Below are the code and all the weights of a small trained network. Each question names an input and a class and asks about switching units off, where a switched-off unit gives its printed mean instead of its output.

import numpy as np


def w(rows, s, z=0):
    codes = np.array(rows[::2]) - 128.0
    scale = np.full(codes.shape[1], s)
    scale[-1] = z or s
    return codes * scale


def f(y):
    return np.maximum(y, 0)


def log_softmax(a):
    a = a - a.max(-1, keepdims=True)
    return a - np.log(np.exp(a).sum(-1, keepdims=True))


def net(x, mask):
    res = np.array(x, float).reshape(1, 7) / 4 @ E
    y = f(res @ A[0][:, :-1].T + A[0][:, -1])
    res = res + np.where(mask, y, B[0][:, -1]) @ B[0][:, :-1]
    return log_softmax(res[-1] @ U[:, :-1].T + U[:, -1])


A, B = {}, {}
E = w([
[185,122,147,167,102,91,82,200,121,80],'x0',
[93,149,99,161,108,129,171,253,23,212],'x1',
[163,92,107,172,22,117,169,120,206,166],'x2',
[163,153,131,151,80,86,93,161,181,63],'x3',
[140,128,91,39,128,76,82,96,148,152],'x4',
[170,46,149,178,193,77,114,174,141,69],'x5',
[152,114,156,115,123,181,124,137,142,121],'x6',
],0.0083)
A[0] = w([
[115,117,164,148,231,120,151,198,77,116,179],'n0',
[171,142,61,115,56,119,78,123,193,87,97],'n1',
[59,138,142,23,169,122,108,98,84,172,104],'n2',
[86,152,148,58,64,249,186,106,199,169,226],'n3',
[108,119,147,158,35,142,150,142,145,236,254],'n4',
[222,103,144,184,101,61,102,185,140,36,130],'n5',
],0.011,0.0029)
B[0] = w([
[128,88,65,153,50,115,156,30,9,184,218],'n0',
[122,88,217,102,107,94,201,147,232,109,206],'n1',
[158,156,166,49,241,224,161,91,103,188,211],'n2',
[118,124,45,120,203,145,79,175,28,167,233],'n3',
[125,106,76,175,62,80,97,86,1,94,219],'n4',
[109,162,121,209,141,185,70,215,207,29,251],'n5',
],0.0077,0.013)
U = w([
[130,78,77,200,67,124,173,100,27,171,255],'0',
[138,110,129,240,144,208,63,214,120,63,79],'1',
[186,116,222,144,28,84,166,125,251,96,32],'2',
[144,166,167,83,236,255,123,75,119,206,45],'3',
],0.0064,0.0022)

Each question gives the input, the list of numbers given to net, and the class t.
The units are the neurons (one row each of A and B). Each row of codes is followed by its name. A weight is (code - 128) times the scale printed after its matrix; where a second scale follows, it is the last column's (A, B and U).
mask holds one flag per neuron, in row order. A switched-off neuron (its flag False) gives its mean, the last column of its row in B, instead of its output. The means were averaged over made-up inputs and are rounded, as every weight is.
A unit's drop is (log p(t) with every unit on - log p(t) with that unit switched off) / (log p(t) with every unit on - log p(t) with every unit switched off).
The circuit of an input: a set's keep is (log p(t) with only the set's units on - log p(t) with every unit switched off) / (log p(t) with every unit on - log p(t) with every unit switched off). Starting from all 6 units, units are removed one at a time, each time the one whose removal leaves the highest keep (on an exact tie, the one counted first), for as long as the keep stays at least 0.8.
circuit, biggest first: the units of the circuit, biggest drop first
k most important neurons: the k neurons with the biggest drops, biggest first
drop when u is switched off: that unit's drop, to one decimal
input [8,6,-6,-8,3,4,3], class 0: circuit, biggest first	(n0)
input [-4,1,-2,6,4,4,5], class 2: circuit, biggest first	(n3 n4)
input [4,4,-5,3,8,-1,8], class 3: circuit, biggest first	(n4 n2)
input [-7,-8,8,6,-2,-8,5], class 0: 4 most important neurons	(n3 n4 n5 n2)
input [0,1,7,7,-3,2,-8], class 2: 3 most important neurons	(n1 n3 n2)
input [1,-4,8,-4,3,5,5], class 2: 2 most important neurons	(n1 n3)
input [-8,4,-2,5,0,-6,-5], class 3: 2 most important neurons	(n2 n0)
input [8,-7,-4,4,6,0,7], class 2: 2 most important neurons	(n1 n3)
input [-5,3,0,-7,-2,-6,-8], class 3: 2 most important neurons	(n2 n0)
input [-3,-2,5,7,4,6,8], class 2: drop when n1 is switched off	0.8
input [-1,-7,-8,-3,-4,7,1], class 0: drop when n4 is switched off	-0.1
input [4,-6,-1,6,7,-6,-6], class 2: drop when n3 is switched off	0.0
